[128 = 0]

mituklumag: [103 146 110 170 128 135  87 121 123 172 137 105 139  83 144 107  82 164
 102 106 129 129 122 164 132 179 128 101 145 142 120]
mivfufo: [165 151 139  95 136  92 158 107 102 110 128 113 135 136 104 130 154 123
 129 137 139 118 129 124 120 106 113 124  83 133 111]
mituklumag: [156 153 109 140 119  37 159 102 123 180 128 102 167 103 147 114 120 137
  82 177  67  92 141 148  76 127  94  60 107 107 143]
karzala: [119 125  97 196 147 167  65  84  93 172 132 122 123  98 139 119 114 137
 107 121 112 104 129 147  95  97 154  88 137 145 185]
mituklumag: [146 138 179 110 201 176  75 156 151 117 125 161 153 108 122  98 127  81
 132  69 113 203 169 100 183 225 128 155 156 173 107]
mivfufo: [128 180 157  93 150 117 132 119 133 151 131 109 152 127  97 123 131 135
  88 105 146 134 134 126 142 144 115 113 134 148 115]
karzala: [154 111 118 210 163 152 112 111 109 138 160 166 126 131 150 145 145 115
 148 174 108 107 122 118 112  60 166 122 124 104 183]
lefugnuvol: [ 99 118 144 148 102 209 138 150 212 106  87 139 108 156 165 143 131  94
 176  92 149 166 118 111 150 156 164 172 178 138  84]
mivfufo: [174 143 147 151 188 141 138 105 108 122 148 140 123 139 119 141 160 118
 148 144 139 112 126 107 131  94 152 138  97 143 123]
lefugnuvol: [173  80 142  51 156 132 118 117 155  59  95 154 114 176 147 111 136  47
 153 114  74 119 187 109 129 135 132 123 143 143 105]
lefugnuvol: [122 106 112  81 172 158  88 148 139  97 130 162 137 135 144 124 101 139
 125  95 118 127 120 115 126 141 151 147 142 138 127]
mivfufo: [135  90 122  51 193 115  88 131  89  81 141 166 176 127  94 143 127 128
 128 127 130 133 150 112 112 139 142 142  94 142 136]
mivfufo: [200 118  91 100 241 159 133 125 137  61 134 204 172 152 178 163 146 138
 169 137 110  95  72  72  59  50 201 173  66 125 127]
karzala: [155 167 137  90 131 113 170 172 169  98  84 133 171 116 101 118 118 128
 105 103 146 133 106  95 145 154 107 174 123 135  93]
mivfufo: [ 89  85 132 115 131 142 102 133 140 138 161 156 110 161 157 142 129 119
 136 145  98 139 150 132 126 120 145 108 169 105 160]
mituklumag: [138 173 144 144 113 120 135 116 106 142 120 101 144 104  91 119 140 127
 112 115 159 145 124 134 141 131 108 126 109 140 126]
lefugnuvol: [147  95 117  88  83  81 100  69  40 119 104  76  95 107  97  91 152  90
 131 118  99 136 189 164  99 140  76  74  77 159 145]
mituklumag: [110 123 117 179 122 150 118 128  83 159 158 118  76 112 123 129 138 169
 138 132 148 125 101 132 135 104 128 139 113 132 160]
mituklumag: [100  98 123  79  95 133 135 113  95  94 153 124  90 167 133 157 159 140
 175 131 159 146 114 141 113  89 138 136  96 114 122]
lefugnuvol: [139 129 161  54  98  36 176 137 109 118 132  98 126 141  79 117 141 115
 107 154 124 127 172 136 155 162  64 112 110 121 101]
mituklumag: [ 91  81 116 112 117 142 103 126 130 120 153 131  90 151 166 135 112 139
 156 127 119 129 136 152 129 143 144 116 147 120 114]
mituklumag: [168 142 163 158 141  72 141 144 113 195 137 111  85 101 115  66 135 103
  77 146  47 122 181 115 168 171  54  92 153 141 169]
mivfufo: [111  86  89  81 170 135  99 139 130  97 151 168 150 139 170 150 103 164
 146 129 115 119 105 127  89 127 167 138 114 116 122]
lefugnuvol: [216 127  88  77 246 128  86 118  59  84 141 169 133 109 132  98 123 155
 113 101  90  82 101  93  89  81 140 143  58 160 158]
mivfufo: [151 169 158 139 147 137 137 131 130 137 105 115 140 111  80 114 138 112
 105 106 152 134 137 109 160 146 113 145 130 159 120]
mituklumag: [137 152  69 150 150  80 108 113 146 161 122 142 241  76 177 130  79 160
  81 153  78 106 105 149  43 136 145  77 111 100 145]
karzala: [143 145 117 126 162 156  97 127 102 125 121 152 159 105 114 125 142 130
 115 104 128 148 108 104 103 100 138 142 105 140 175]
lefugnuvol: [176 113 144 202  95 109 170 126 119 103 120 135 122 131 111 134 158  74
 165 187 129 118 147 121 150  91 120 144 111  99 134]
karzala: [159 123 133 120 143  82  97  87  44 160 144  81  72 101  96  76 127 127
  97 122  94  99 180 156 142 152  76  74 104 169 145]
karzala: [112 121 121 138 121 173 119 121 135 140 113 123  90 132 152 127 145 128
 149 101 123 146 115 119 111 124 140 135 132 148 137]
lefugnuvol: [141 120 122  73 186 131  91 121 113 120 135 144 133 130 131 114 119 133
 109 102 101 120 140 118 114 137 133 116 124 152 138]
karzala: [139 187 116 115 129  70 143 148 127 142 123  96 181  81  94 104  71 183
  64 116 155  97 105 149 148 174  94 124 118 131  87]
karzala: [ 70 135 113 203 106 173 121 143 179 139 142 150 186 121 153 180  99 156
 147 149 182 143  85 147 126 124 188 147 160  89 115]
lefugnuvol: [119 131 141 163 142 149  97 117 104 161 141 123 116 110 115 120 137 123
 122 121 127 146 144 131 140 140 127 117 136 146 155]
lefugnuvol: [198 177  91 119 249 199  79  76 114 134 114 157 141 118 179 112 145 140
 113  66  86 103  78  86  45  55 182 117  88 180 168]
mituklumag: [174 179 169 115 141 125 166 145 137 122  89 119 133 123  68 107 157  96
  99 105 143 133 134  85 163 125  93 160 124 156 128]
lefugnuvol: [112 123 143 135 148 144 129 155 163 134 148 148 121 145 140 135 111 136
 127 133 129 124 127 121 160 144 142 141 167 119 117]
karzala: [122 106 148  42 141  85 107 121  96  89 151 145 167 156  70 142 129 105
 104 147 139 123 175 136 142 113 118 109 128 111 144]
lefugnuvol: [139 114 128 123 115 113 167 159 152  82 105 148 168 130 110 153 133 115
 153 153 153 134 119 108 132 133 133 175 109 110  99]
mituklumag: [108  94 172 127  97 163 118 137 114  88 140 122  69 159  90 130 143  90
 173 117 178 156 164 138 208 148 125 159 152 136 101]
karzala: [149 135 115 144 130 115 158 130 149 145 124 130 111 134 167 121 133 134
 127 143  90 107 111 116 104 108 125 120 127 117 134]
mivfufo: [101  79  93 114 104 130 136 137 155 120 132 152 110 157 192 146 125 137
 155 150  88 120 112 129  82 102 148 122 139  94 143]
mivfufo: [ 85 169 148 180  49 139 118 146 156 184 104  85 117  93 112  89 101 119
  85  94 136 164 141 156 179 182  84 108 194 129 138]
mituklumag: [120  70 125 132 105  81 136 121 124 125 154 126 102 151 152 133 118 113
 148 184  92 102 171 156 132 140 121  94 140  99 118]
mivfufo: [139 160 184 111 190 141 107 146 107 143 136 130 152  92  78 114 157 116
 125  88 149 202 154  99 172 214 107 158 108 182 112]
karzala: [ 97 136 134 181 123 196 116 145 154 134 111 145 151 112 126 153 140 125
 154 109 169 176 102 110 132 137 162 171 139 135 134]
mituklumag: [ 81 104  80  77 136 161  95 139 140 101 130 134 130 131 164 143  82 190
 140  87 154 119  83 145 100 146 165 147 126 136  92]
karzala: [150 149 146  94 102  80 190 161 183 114  81 103 136 130 112 107 109 114
 106 124 122 110 142 117 159 184  86 144 144 135  65]
karzala: [132  92 153 174 145 222 139 145 144  77 134 173  76 175 131 167 174  95
 211 132 175 147 109  86 164  75 184 206 134 128 126]
lefugnuvol: [159 156 146 174 193 141 135 144 111 144 142 151 156  99  96 138 151 140
 125 139 148 138 110  89 141 126 139 167  99 145 144]
mivfufo: [131 131 126 125  83 101 147 115 120 127 125 109 116 138 127 123 133 118
 125 143 123 117 134 146 124 103 109 106 126 108 134]
mivfufo: [110 162 165 120 110  85 145  92  99 181 138  69 121 120  79 127 151 132
 100 135 150 135 163 152 141 159  92  85 118 153 114]
[125 126 114 200 149 170 121 120 150 159 122 139 126 118 158 140 128 132
 138 137 118 116 111 117 107 113 164 131 141 134 145]	mivfufo
[ 95 117 124 118 120 157 118 142 154 131 131 123  94 140 154 125 105 148
 136 102 134 130 118 137 144 155 137 136 159 135 103]	lefugnuvol
[109 158 138 143 136 171 139 172 169 106 112 162 195 117 100 163 128 138
 132 114 191 165  84  96 143 127 158 195 134 118 121]	karzala
[242 166 135  81 184 115 163 114 108  81 115 140  96 150 136  90 163 100
 129 108  90  94 113  85 121  62 109 141  78 146 126]	lefugnuvol
[133 146 140 148 148 176 100  84 138 155 101 122 133 126 142 126 158  87
 131  98 109 154 147 119  97 122 149 102 137 162 149]	lefugnuvol
[132 135 165 151 134  83 110  58  48 181 145  93 155 105  58 139 187  87
 112 169 127 151 199 146 108 125 104  64  88 149 177]	mivfufo
[150  96 145 115 133  97 151 120  77  93 149 106  77 143  84 132 141 131
 161 154 164  98 152 137 170 135 113 147  89 144  85]	mivfufo
[176 111 154  54 150  49 185 129 118 109 146 124  76 187 100 115 142 112
 100 175  88  50 169 110 153  88  88 108 131 117 125]	karzala
[ 99  87 110  91 119 156 121 135 128  99 141 148  90 166 155 148 135 142
 161 123 132 128 108 124 112  93 152 145 130 115 136]	mituklumag
[110 117 113 117 117 118 128 123 134 140 118 126 141 125 139 136 129 133
 123 134 113 130 128 130  95 130 129 115 126 125 139]	mivfufo
[160 117  46 126 171 130  62  81  84 118 174 189 181 123 231 134 124 149
 133 146  48 119  79 143   5  15 179  68  81  73 218]	karzala
[125 117 113 171 158 226 114 159 183  89  95 176 147 126 160 152 123 122
 176  95 157 152  82  90 125 127 192 202 140 139 111]	lefugnuvol
[107 126 133 130 100 134 101  94 103 146  98 103 152 103 100 129 154  97
 128 112 132 172 160 139 100 150 118 104 113 152 149]	lefugnuvol
[126 141 152  85 104 104 125 159 110 112 109 108 140  95  79  98 125 120
 116  91 148 179 148 129 171 203  75 151 116 150 104]	mivfufo
[138 152 103 150  95 106 143 128 140 133 101 128 171 115 119 126 111 128
  89 145 122  97 109 130 102  80 121 114 135  98 162]	mituklumag
[127 170 137  16 122 126 112 159 134  81  88 112 163 109  83  93  99 136
  91  39 165 166 120 124 159 190  90 159 124 162  83]	mituklumag
[130 145 149  64 139 112 118 132 104 115 133 109 131 115 105 110 133 135
 127  88 145 169 139 133 148 187  99 135 101 158  91]	mituklumag
[ 95 106  91 173 177 210 102 156 187 112 117 180 174 120 172 173  96 161
 159 117 155 127  74 105 100 134 212 183 146 129 112]	lefugnuvol
[ 92 128 134 224 129 189 104 121 114 182 146 128 107 102 135 146 154 141
 155 129 149 168 111 124 127 129 154 140 131 141 163]	karzala
[152 114 130 139 128 108 126 105 122 158 106 116 104 124 138 101 144  90
 112 138  62 115 171 122 106 130 103  87 136 143 161]	karzala

zibpofog: [180  72 122 125 155 114 163  83  63  97  85  78  92 144 113  98 105  88
 129 194 156 126 134 192 130 125 117 121 184 111 151]
zibpofog: [111 161 121 146  93 124  32 172 119 142 140 146 145 147 167 149 139 106
 102 163 151 146 116  81 144 103 126 150  61 184 102]
fullutel: [104  99 156 137 100 159 141 153 170 135 172 120  91  58 125 159  99 177
 145 105  78 135 114  95 125 127 124 128 157  84 138]
fullutel: [ 90 141 103 110  87 131  31 159 178 117 172 166 156 124 151 184 148 188
  77 116  90 152 108  55 136 115 116 146  77 157 124]
topagsuta: [135 112 141 128 137 100 177  71 157  44 132 118  89 173  97  68 148 118
 131  63 114 134 145 133 114  71 161  70 111 162 122]
bostupon: [131 154 125 136  89 134 158 129 133  93 127 117 112 117  98 123 131  94
 136 125 154 129 153  94 126 118 146 121  66 169  87]
bostupon: [136 111 173 141 103 128 156 142 128 112 167 115  68 107 115 138  94 130
 155 111 105 154 158 114 138 111 135 134 152 104  94]
zibpofog: [139  87 120 122 151 116 130  84  81 125  99  93 116 151 101  97 121  84
 126 179 153 122 141 165 123 115 124 103 157 130 168]
topagsuta: [148 173 120  97  65  98  98 146  70 168  73 185 175 149 151 149 131  85
  84 219 173 116 107 152 179 189  89 174 160 111 100]
bostupon: [121  95 154 173 200 138 101 165 130 179 168  97 117 106 141 123  98 148
 204 133 115 138 129 113  82 102 134 121 134 135 136]
topagsuta: [144 143 142 146 132 134 178 140  96 127 111 110 114 130 124 119 113  89
 149 126 164 132 146 151 134 136 146 142 129 127 107]
zibpofog: [120  95 138 130  86 163 100 170 121 151 135 109 121  64 143 163  91 166
 119 166 103 119  78 116 144 142 116 128 142  96 164]
zibpofog: [133 127  86  98  96 135 184  99 141 103  84 126 160  84  67 125 135 125
 126 173 154  92 111 111 105 170 117 104 107 146 136]
fullutel: [132  94 104  88 110 138 133  84 130 104 137 108 108 109  86 152 125 148
  97 142  99 127 158 128 135 139 108 124 149  95 153]
topagsuta: [114 115 106 110 143 152 140 103 149 152 124 116 147  94 101 129 136 152
 132 124 109  96 126 130 110 149 119 104 130 106 170]
fullutel: [129 122  93 117 126 111  19 115  92 145  97 144 154 176 184 137 152 105
  56 203 148 132  95 151 158 120  92 154 143 136 163]
topagsuta: [153  84  86  83 107 124 166  57 192  78 117 132 121  66  74 126 141 183
 123 167  84  90 105 105  95 155  80  95 149 108 136]
fullutel: [153 152  93  90  88 118 140  74 105 138  74 143 147 125  98 117 152  76
  98 201 160  87 142 147 145 172  90 128 129 118 119]
fullutel: [124 169 129 132 167 126 180 143 147 129 125 144 168 149 121 109 145 142
 159  52 136 119 135 134 107 141 163 117  94 151 110]
bostupon: [106 132 139 131 144 135 101 156 111 193 123 141 160 128 151 136 121 134
 132 136 128 119 106 147 134 147 124 135 159 102 162]
fullutel: [103 139  88  92 106 110  89 121 163  66 158 155 155 162 103 164 156 166
  78  94 113 164 151  71 125 112 137 135  72 179 113]
topagsuta: [162 129 147  89  94  96 103 118 141 115 152 169 117 142 140 143 128 180
 107 118  66 130 132 132 161 141  99 133 158  88  91]
bostupon: [148  95 149 175 145 131 139 119 143  83 154  90  48 115 149 112 113 110
 155 127 124 155 137 118 114  74 129 136 136 135 101]
bostupon: [145 115 120 146 145 157 130 108 147 138 132 106  87  90 161 137 131 129
 126 136 112 118 127 145 130 131  99 157 159  81 133]
zibpofog: [142 144 130 165 122 138 109 127 167 147 121 142 104  90 181 116 144 112
 142 162 131 106  90 116 122 124  92 148 131 120  98]
fullutel: [155 124  84  99  80 117  51  89 104  93 124 118 110 145 122 151 146 100
  65 206 136 135 157 107 156 115  90 145  86 152 109]
fullutel: [ 95 152  96 131 123 146 117 147 175 100 146 141 149 119 136 161 151 154
 103  87 130 147 123  81 116 123 140 152  80 160 122]
topagsuta: [118 140 108  84  70 113  58 101 177 137 144 174 152 112 112 139 158 166
  96 155  79  99 117  76 134 135  88 100  94 134 119]
zibpofog: [140  90  87  99 148 105  55  59 122 106 120 114 129 168 117 107 157 126
  87 176 113 118 136 135 121  96 100  95 116 151 165]
fullutel: [105 169 112 127 174 160 147 144 145 199 110 139 197 113 134 121 150 150
 149  79 130  82 111 148 110 171 142 115 104 116 163]
zibpofog: [ 80 126 143 149 141 139 124 161 151 171 153 138 141 101 121 140 117 135
 163 120 129 138 124  93 101 127 135 130 141 130 141]
fullutel: [130 119 132 123 116 124 159 130 157  90 147 135 112 112 114 142 121 158
 133 104 109 144 130 107 121 128 130 134 137 124 107]
topagsuta: [171  81 179 152 188  95 242  83  64 124  90  78  84 153  70  35  90  56
 219 149 167 113 159 200  96 111 155  68 192 123 133]
bostupon: [140 119 126 129 113 106 112 151 218  40 186 171 101 115 166 172 135 223
 113  78  68 178  98  64 117 105 113 168 129 139  64]
bostupon: [130 108 172 145 188 104 175 130 110 160 119 133 130 154 133  84 110 125
 180 102 127 126 117 180 111 127 145 106 203 101 148]
bostupon: [101 132 153 115 120 112 153 114 132 175 104 168 154 133 121 100 132 118
 134 127 124 102 103 156 134 152 122 103 196  90 161]
fullutel: [111 100 122 112 129 131  94  91  84 141 121 100 115 158 110 121 128  92
  92 152 133 131 158 157 148 109 127 112 149 113 184]
bostupon: [ 95 116 161 166 157 131  82 181 111 189 145 127 140 129 161 126 105 126
 161 139 135 141 100 123 117 109 140 128 147 134 154]
topagsuta: [151 124 151 162 141 112 144 118 136 105 119 112 105 137 129  65 130 102
 174 128 139 111 109 125 104  85 146  77  88 176 105]
topagsuta: [132 106 137  96 110 105 118 122 135 123 159 144 124 121  90 148 112 163
 137 143  92 141 153 102 124 136 111 122 150 115 110]
zibpofog: [165 136 126 122 135 116 149 112 107  98 108 123 118 158 141 114 134 119
 114 116 135 128 133 165 146 130 132 135 130 124 112]
topagsuta: [ 89 128 128 129 169 163 112 157 152 144 176 112 143 129 136 158 129 188
 124  32  86 145 145 120 123 117 162 128 104 116 167]
bostupon: [127 146 151 141 183 123 199 115  80 196  68 126 163 156 122  65 129  69
 171 120 175  86 122 211 121 158 150 100 177 103 167]
topagsuta: [140 156 122 118 109 119 162 113 114 118  88 139 147 144 117 103 142  97
 118 131 157 106 121 149 139 145 136 114 113 141 121]
zibpofog: [140 115 113 133 121 135 126 125 180  72 158 114 107  98 115 134 132 170
 140 111 100 133 123  75 101 103 129 112  71 165 100]
zibpofog: [114 133 130 135 161 134 160 102 187 142 137 144 129 108 128 107 150 151
 154  83 101 105 121 127 100 131 122 112 148 107 135]
bostupon: [138 118 118 161 198 148 166 144 112  98 114  84 128 150 155 114 124 131
 138  77 154 142 114 167 111 110 169 135 115 147 153]
topagsuta: [101  98 122 117 169 141 135 111 120 170 128 108 148 119  95 122 121 138
 146 127 119 113 139 144 105 138 132 101 157 107 189]
fullutel: [ 70 157 151 158 161 154 209 161 162 174 117 145 166 104 126 109 130 127
 173  51 148 113 100 137  99 150 169 116 150 116 160]
[124 136 136 127 138 124 142 123 104 159 101 135 145 144 133 109 130 104
 129 133 145 113 121 163 136 143 131 122 155 112 149]	bostupon
[131 132  98 110  84 107  39 116 113 106 121 142 136 158 141 142 148 107
  70 192 141 139 123 101 150 108 104 137  89 169 119]	bostupon
[ 93 143 118 109 109 166 155 180 149 115 151 128 164 100 111 182 117 195
 110  53 107 141 122 102 134 156 165 137  92 124 147]	bostupon
[117 107 137 155 110 160 158 140 164  81 166  97  64  82 131 157 110 142
 130  94 112 160 138  95 125 102 138 153 129 116 114]	fullutel
[163 156 130 109  79 112 103 118 151 107 126 167 120 131 163 132 148 150
  94 128  96 113 108 127 163 138  99 138 119 112  84]	topagsuta
[174 101 174 123  91 120 249  88 124  73 138  98  38  91  63 105  90 106
 174 119 111 129 183 141 133 129 131 109 173  85  76]	fullutel
[129 136 133 149 140 121  82 143 104 129 134 117 124 164 152 119 131 104
 125 131 145 144 135 126 134  95 142 130  93 163 121]	fullutel
[ 86 203 132 105  70 141  44 169 177 207 152 200 195 111 155 153 163 172
 106  96  84  89 102  79 154 156 116 117  62 127 118]	fullutel
[152 121 128 140 152 149 229  95 154  87 116  85 103  95  85  83 128 128
 176  81 127  96 138 139  94 123 156  80  94 138 124]	topagsuta
[134 202  85  57   7 105 108  65 161 112  76 204 175 133 100 117 194 102
  47 166 130  66 116 104 173 172  87 102  69 142  96]	topagsuta
[165 100 109 103 122 130 119  54 107 129 120  94  85 115  95 117 133  96
 117 189 116 103 177 149 136 130  87 116 143  96 133]	bostupon
[154 121 187 182 157 112 150 186  73 136 148  99  88 145 139 111  77  89
 203 136 161 166 153 133 119  97 160 141 131 153  76]	topagsuta
[141 158 122 116 143 124 112 134 113 187 105 160 167 135 159 134 140 128
 123 148 133 104 117 161 142 173 101 155 157  94 126]	bostupon
[126 127 123 128 127 109  42  86 125 155 142 138 104 159 148 119 154  88
 104 173 120 130 159 122 141  96  90 134 134 127 124]	zibpofog
[164 130 122 114 105 135 195  91 136 106 109 119 100  92 100 120 128 117
 136 141 126 102 145 142 132 157 109 128 142  97 102]	topagsuta
[122 145  87  96  97 133 130 101 141  93  98 143 155 138 124 138 159 133
  66 121 135 116 111 133 146 146 124 129 109 134 148]	bostupon
[156 115 142 126 159 133 175 138 127 106 153 108 106 122 118 142 106 167
 154  80 102 145 156 143 123 135 142 140 142 103 108]	bostupon
